Below is a small trained network, with its code and all its weights. Each question gives an input and a target symbol and asks what happens when units are switched off, that is, made to give their printed mean instead of their output.

import numpy as np


def w(rows, s, z=0):
    codes = np.array(rows[::2]) - 128.0
    scale = np.full(codes.shape[1], s)
    scale[-1] = z or s
    return codes * scale


def norm(h):
    return h / np.sqrt((h * h).mean(-1, keepdims=True) + 1e-5)


def f(y):
    return y / 2 * (1 + np.tanh(0.7978845608 * (y + 0.044715 * y**3)))


def softmax(a):
    e = np.exp(a - a.max(-1, keepdims=True))
    return e / e.sum(-1, keepdims=True)


def log_softmax(a):
    a = a - a.max(-1, keepdims=True)
    return a - np.log(np.exp(a).sum(-1, keepdims=True))


def net(x, mask):
    ids = ['αγδθλμξπστφψ'.index(c) for c in x.split()]
    T = len(ids)
    res = E[ids] + P[:T]
    r = norm(res)
    for j in range(3):
        rows = slice(2 * j, 2 * j + 2)
        q, k, v = (r @ M[0][rows].T for M in (Q, K, V))
        z = softmax(np.where(np.tri(T) > 0, q @ k.T / 2**0.5, -1e9)) @ v
        o = O[0][rows]
        res = res + np.where(mask[j], z, o[:, -1]) @ o[:, :-1]
    y = f(norm(res) @ A[0][:, :-1].T + A[0][:, -1])
    res = res + np.where(mask[3:11], y, B[0][:, -1]) @ B[0][:, :-1]
    return log_softmax(norm(res)[-1] @ U[:, :-1].T + U[:, -1])


Q, K, V, O, A, B = {}, {}, {}, {}, {}, {}
E = w([
[141,129,160,87,190,80,94,232,49],'α',
[179,110,115,108,136,85,77,39,230],'γ',
[75,234,102,90,90,72,182,121,223],'δ',
[145,172,29,204,66,57,122,121,140],'θ',
[133,90,181,24,212,84,133,139,174],'λ',
[157,157,53,148,188,106,131,171,243],'μ',
[142,126,167,148,202,135,52,244,147],'ξ',
[117,55,250,87,115,83,156,140,167],'π',
[218,243,162,98,157,143,68,160,186],'σ',
[84,42,145,183,54,118,59,149,128],'τ',
[46,162,187,94,71,38,83,89,148],'φ',
[241,94,151,171,127,52,207,164,143],'ψ',
],0.017)
P = w([
[158,83,88,77,38,23,54,244,197],'0',
[151,94,100,67,63,53,82,215,170],'1',
[141,102,112,88,91,53,83,192,162],'2',
[136,108,117,110,105,60,84,174,151],'3',
[132,114,122,125,122,68,90,163,146],'4',
[127,119,128,136,135,76,91,151,135],'5',
[120,123,133,150,147,83,97,140,129],'6',
[114,127,130,160,156,89,102,121,123],'7',
[109,131,140,166,170,98,110,111,123],'8',
[93,144,141,182,174,97,112,91,120],'9',
[95,141,143,189,192,104,120,77,114],'10',
[84,164,155,211,198,103,118,69,106],'11',
[90,134,152,218,237,112,126,45,110],'12',
[49,236,180,254,233,10,122,131,178],'13',
],0.012)
Q[0] = w([
[118,157,160,108,82,193,151,129,102],'h1',
[129,117,116,82,124,199,138,84,110],'h1',
[118,138,108,119,147,107,93,120,141],'h2',
[148,164,131,172,149,4,125,145,194],'h2',
[137,153,149,148,126,94,111,152,142],'h3',
[118,101,181,131,144,39,85,104,165],'h3',
],0.018)
K[0] = w([
[176,40,49,55,74,48,62,210,214],'h1',
[165,136,127,83,27,64,92,225,143],'h1',
[175,85,224,200,123,187,213,111,48],'h2',
[67,158,155,207,231,240,184,2,35],'h2',
[52,66,114,139,214,149,112,16,97],'h3',
[101,194,141,215,220,241,217,57,49],'h3',
],0.0077)
V[0] = w([
[94,247,163,137,94,130,104,94,141],'h1',
[172,118,112,138,137,130,71,89,154],'h1',
[165,119,156,131,112,91,191,112,113],'h2',
[123,67,154,197,59,118,143,156,144],'h2',
[88,86,167,121,141,124,108,116,205],'h3',
[95,105,36,125,139,133,172,152,178],'h3',
],0.015)
O[0] = w([
[95,111,163,126,97,96,142,222,178,217],'h1',
[18,140,107,26,168,29,126,72,103,182],'h1',
[106,214,73,113,130,122,147,204,65,172],'h2',
[94,189,188,164,98,152,236,113,132,171],'h2',
[95,5,67,198,159,245,250,123,115,253],'h3',
[62,119,166,219,215,132,75,110,98,146],'h3',
],0.011,0.0059)
A[0] = w([
[66,133,242,100,67,157,129,114,146,253],'n1',
[133,164,153,140,149,130,124,36,212,169],'n2',
[86,98,75,163,81,184,62,124,85,202],'n3',
[133,142,114,162,138,106,168,66,244,201],'n4',
[139,193,21,142,185,137,110,133,198,145],'n5',
[120,124,191,45,150,142,124,147,91,168],'n6',
[183,127,121,149,191,75,173,129,130,111],'n7',
[105,129,196,51,211,198,171,132,125,97],'n8',
],0.011,0.004)
B[0] = w([
[191,143,79,138,142,84,55,90,100,201],'n1',
[207,225,243,180,149,170,170,183,77,152],'n2',
[143,166,21,104,20,60,38,108,115,132],'n3',
[163,150,223,2,158,234,127,103,94,254],'n4',
[177,198,41,115,113,157,83,118,132,192],'n5',
[66,206,211,225,145,139,220,4,192,145],'n6',
[71,83,111,84,155,135,62,213,171,205],'n7',
[164,225,103,192,87,15,147,139,168,148],'n8',
],0.0085,0.0083)
U = w([
[126,234,79,167,93,97,155,134,86,143],'α',
[159,132,103,137,109,148,201,189,60,202],'γ',
[103,99,165,116,49,202,150,204,188,193],'δ',
[170,165,222,147,173,82,65,145,98,25],'θ',
[72,130,141,216,225,206,48,116,68,67],'λ',
[69,82,69,89,199,97,204,53,155,6],'μ',
[250,158,106,111,83,119,70,106,217,123],'ξ',
[154,81,184,254,104,160,75,203,204,147],'π',
[179,121,208,205,108,153,228,73,156,83],'σ',
[153,71,61,154,74,191,105,85,79,253],'τ',
[142,90,194,58,155,189,131,51,112,136],'φ',
[99,89,157,71,59,75,128,128,173,143],'ψ',
],0.0085,0.0049)

Each question gives the input, a string of symbols that net reads in full, and the target symbol t.
The units are the heads (2 rows each of Q, K, V and O) and the neurons (one row each of A and B). Each row of codes is followed by its name. A weight is (code - 128) times the scale printed after its matrix; where a second scale follows, it is the last column's (O, A, B and U).
mask holds one flag per unit, heads first, then neurons. A switched-off unit (its flag False) gives its mean, the last column of its rows in O or B, instead of its output. The means were averaged over made-up inputs and are rounded, as every weight is.
A unit's drop is (log p(t) with every unit on - log p(t) with that unit switched off) / (log p(t) with every unit on - log p(t) with every unit switched off).
The circuit of an input: a set's keep is (log p(t) with only the set's units on - log p(t) with every unit switched off) / (log p(t) with every unit on - log p(t) with every unit switched off). Starting from all 11 units, units are removed one at a time, each time the one whose removal leaves the highest keep (on an exact tie, the one counted first), for as long as the keep stays at least 0.8.
units of the circuit, in order: the units of the circuit, biggest drop first
top k neurons: the k neurons with the biggest drops, biggest first
heads that matter: for each layer, one digit per head in row order, 1 if its drop is at least 0.15 and else 0, layers parted by /
input θ ξ θ ψ α ψ α θ π, target θ: heads that matter : 001
input ψ π τ δ, target σ: top 2 neurons : [n7; n1]
input μ π α σ φ α α θ λ ψ φ ψ ψ, target γ: heads that matter : 010
input γ μ ψ ψ γ ψ δ ψ α, target α: units of the circuit, in order : [n4; n6; h3]
input ξ ψ σ ψ δ φ γ θ, target μ: units of the circuit, in order : [h1]
input δ ψ λ θ σ γ ψ λ θ ξ, target π: top 2 neurons : [n8; n1]
input φ τ ψ φ ψ ψ δ γ α δ δ φ, target π: heads that matter : 100
input δ ψ δ ψ φ ψ ψ δ α ψ σ, target ξ: heads that matter : 001
input ψ σ σ τ ψ φ ψ θ τ γ ξ ψ ψ, target γ: heads that matter : 011
input δ γ ψ τ λ δ φ γ ψ ξ ψ, target φ: heads that matter : 100
input ξ π ξ φ, target φ: units of the circuit, in order : [h2; n4; n1; h3]
input ξ π γ σ ψ π ψ σ θ ψ ψ φ φ γ, target δ: units of the circuit, in order : [h1; h3]
input π δ ψ, target π: units of the circuit, in order : [h3; n7]
input φ δ φ α θ ψ δ ψ γ π τ, target τ: units of the circuit, in order : [n3]
input γ ψ π θ ψ θ γ δ ξ, target π: top 2 neurons : [n8; n4]
input ξ ψ μ ψ α μ δ α π, target σ: top 2 neurons : [n6; n5]
input γ π ψ θ δ δ γ μ ψ ξ, target α: units of the circuit, in order : [n8; h1; h3]
input μ θ φ λ, target μ: heads that matter : 011
input σ ψ θ ψ γ μ, target λ: heads that matter : 001
input θ α λ λ, target μ: heads that matter : 000
input ψ ψ δ δ λ α α π ψ λ, target α: heads that matter : 010
input φ ψ φ δ θ δ ψ ψ δ λ, target π: heads that matter : 100
input ψ ψ φ γ δ ψ ψ δ δ λ ψ, target τ: heads that matter : 110
input φ φ θ ψ σ ψ γ σ, target μ: units of the circuit, in order : [h1; h3]
input δ α τ ψ μ φ, target λ: units of the circuit, in order : [h3]
input θ ξ δ ξ φ ξ δ ψ ψ μ μ γ γ α, target μ: units of the circuit, in order : [h1; h3]
input ψ α θ λ ψ, target τ: units of the circuit, in order : [h1]
input μ ψ α λ ψ ψ γ α δ μ λ, target λ: heads that matter : 011
input φ μ δ δ α δ δ μ ψ, target λ: heads that matter : 101
input σ ψ δ δ ψ ψ γ δ λ τ, target τ: heads that matter : 000
